Here is a tiny trained network, its code and every weight. The questions are about switching its units off for an input and a target symbol, where a switched-off unit gives its printed mean instead of its output.

import numpy as np


def w(rows, s, z=0):
    codes = np.array(rows[::2]) - 128.0
    scale = np.full(codes.shape[1], s)
    scale[-1] = z or s
    return codes * scale


def softmax(a):
    e = np.exp(a - a.max(-1, keepdims=True))
    return e / e.sum(-1, keepdims=True)


def log_softmax(a):
    a = a - a.max(-1, keepdims=True)
    return a - np.log(np.exp(a).sum(-1, keepdims=True))


def net(x, mask):
    ids = ['αβγεζηθμξστφω'.index(c) for c in x.split()]
    T = len(ids)
    res = E[ids] + P[:T]
    u = 0
    for l in range(3):
        r = res
        for j in range(2):
            rows = slice(2 * j, 2 * j + 2)
            q, k, v = (r @ M[l][rows].T for M in (Q, K, V))
            z = softmax(np.where(np.tri(T) > 0, q @ k.T / 2**0.5, -1e9)) @ v
            o = O[l][rows]
            res = res + np.where(mask[u + j], z, o[:, -1]) @ o[:, :-1]
        u += 2
    return log_softmax(res[-1] @ U[:, :-1].T + U[:, -1])


Q, K, V, O = {}, {}, {}, {}
E = w([
[139,32,98,81],'α',
[138,67,86,106],'β',
[123,135,1,100],'γ',
[137,112,166,195],'ε',
[104,123,97,116],'ζ',
[166,106,196,189],'η',
[83,48,5,138],'θ',
[141,113,28,108],'μ',
[158,140,57,130],'ξ',
[146,78,111,179],'σ',
[144,218,78,90],'τ',
[124,118,151,65],'φ',
[186,143,87,58],'ω',
],0.02)
P = w([
[113,159,238,130],'0',
[162,140,155,85],'1',
[209,121,116,95],'2',
[214,77,164,69],'3',
[253,31,170,69],'4',
[242,103,139,183],'5',
[225,136,159,72],'6',
[226,107,152,90],'7',
[138,184,133,23],'8',
[173,102,157,121],'9',
[174,185,64,129],'10',
[141,161,169,113],'11',
],0.005)
Q[0] = w([
[93,72,45,63],'L0H1',
[254,73,101,191],'L0H1',
[65,151,147,150],'L0H2',
[187,190,98,64],'L0H2',
],0.0083)
K[0] = w([
[84,86,111,104],'L0H1',
[2,61,68,140],'L0H1',
[64,227,146,93],'L0H2',
[133,80,76,82],'L0H2',
],0.0083)
V[0] = w([
[1,93,76,114],'L0H1',
[223,167,134,179],'L0H1',
[115,146,94,10],'L0H2',
[179,94,140,82],'L0H2',
],0.0092)
O[0] = w([
[57,199,106,189,207],'L0H1',
[180,92,141,143,105],'L0H1',
[148,92,254,151,176],'L0H2',
[252,180,201,139,252],'L0H2',
],0.0057,0.0036)
Q[1] = w([
[138,157,84,107],'L1H1',
[243,148,121,114],'L1H1',
[30,147,254,215],'L1H2',
[178,26,168,150],'L1H2',
],0.0077)
K[1] = w([
[254,167,96,50],'L1H1',
[193,154,123,29],'L1H1',
[40,141,191,171],'L1H2',
[170,248,177,188],'L1H2',
],0.0093)
V[1] = w([
[113,60,169,157],'L1H1',
[121,35,40,138],'L1H1',
[148,144,114,9],'L1H2',
[135,101,66,129],'L1H2',
],0.013)
O[1] = w([
[114,150,41,3,53],'L1H1',
[243,212,39,181,157],'L1H1',
[159,90,227,217,253],'L1H2',
[115,185,245,187,190],'L1H2',
],0.0062,0.0054)
Q[2] = w([
[38,254,187,109],'L2H1',
[19,81,102,98],'L2H1',
[84,203,140,139],'L2H2',
[111,68,55,216],'L2H2',
],0.0083)
K[2] = w([
[168,136,72,154],'L2H1',
[92,89,121,38],'L2H1',
[210,126,133,21],'L2H2',
[255,144,157,122],'L2H2',
],0.0087)
V[2] = w([
[65,54,89,122],'L2H1',
[178,4,62,255],'L2H1',
[115,68,40,109],'L2H2',
[179,114,125,201],'L2H2',
],0.0067)
O[2] = w([
[53,208,1,104,49],'L2H1',
[128,67,73,102,254],'L2H1',
[146,101,49,199,79],'L2H2',
[102,204,47,121,231],'L2H2',
],0.0082,0.0072)
U = w([
[68,140,224,254,156],'α',
[138,102,139,62,253],'β',
[91,119,84,165,31],'γ',
[149,132,127,104,45],'ε',
[197,179,131,109,157],'ζ',
[178,39,32,153,227],'η',
[120,196,129,122,67],'θ',
[140,140,108,99,9],'μ',
[172,233,108,80,60],'ξ',
[84,59,10,171,97],'σ',
[190,173,106,60,130],'τ',
[161,22,175,166,120],'φ',
[163,118,68,28,139],'ω',
],0.0093,0.0043)

Each question gives the input, a string of symbols that net reads in full, and the target symbol t.
The units are the heads (2 rows each of Q, K, V and O). Each row of codes is followed by its name. A weight is (code - 128) times the scale printed after its matrix; where a second scale follows, it is the last column's (O and U).
mask holds one flag per head, layer by layer. A switched-off head (its flag False) gives its mean, the last column of its rows in O, instead of its output. The means were averaged over made-up inputs and are rounded, as every weight is.
A unit's drop is (log p(t) with every unit on - log p(t) with that unit switched off) / (log p(t) with every unit on - log p(t) with every unit switched off).
The circuit of an input: a set's keep is (log p(t) with only the set's units on - log p(t) with every unit switched off) / (log p(t) with every unit on - log p(t) with every unit switched off). Starting from all 6 units, units are removed one at a time, each time the one whose removal leaves the highest keep (on an exact tie, the one counted first), for as long as the keep stays at least 0.8.
units of the circuit, in order: the units of the circuit, biggest drop first
unit that matters most: the unit with the biggest drop
which heads matter: for each layer, one digit per head in row order, 1 if its drop is at least 0.15 and else 0, layers parted by /
drop when u is switched off: that unit's drop, to one decimal
input σ ξ φ α ω β φ ω γ, target φ: unit that matters most -> L1H2
input γ α η μ ω ω β η τ ε γ, target α: units of the circuit, in order -> L1H1; L1H2
input ω τ ω ζ, target φ: units of the circuit, in order -> L1H2; L0H1
input ξ β σ ε γ ε η α τ ζ τ μ, target α: units of the circuit, in order -> L1H2; L1H1
input ξ φ τ ξ μ η ω τ, target φ: units of the circuit, in order -> L0H1; L1H1; L1H2
input σ σ ω ε γ α ξ σ ω, target φ: units of the circuit, in order -> L1H2; L2H1; L1H1
input θ ω ξ ω, target α: units of the circuit, in order -> L0H1; L1H1
input σ β μ τ σ φ η ε σ γ μ ω, target φ: units of the circuit, in order -> L1H1; L1H2; L2H1
input η σ ε, target η: units of the circuit, in order -> L0H1; L0H2; L1H1
input ω ξ ζ, target φ: units of the circuit, in order -> L0H1; L1H2
input φ ω τ τ η ξ τ β ω ξ, target φ: which heads matter -> 10 / 01 / 00
input ε σ τ, target α: drop when L2H2 is switched off -> 0.0
input ζ σ σ η ω μ ξ σ τ ω β, target φ: drop when L0H1 is switched off -> 0.2
input μ σ η σ ξ σ σ ω η τ ζ τ, target α: unit that matters most -> L1H2
input η ω φ, target φ: drop when L2H2 is switched off -> 0.1
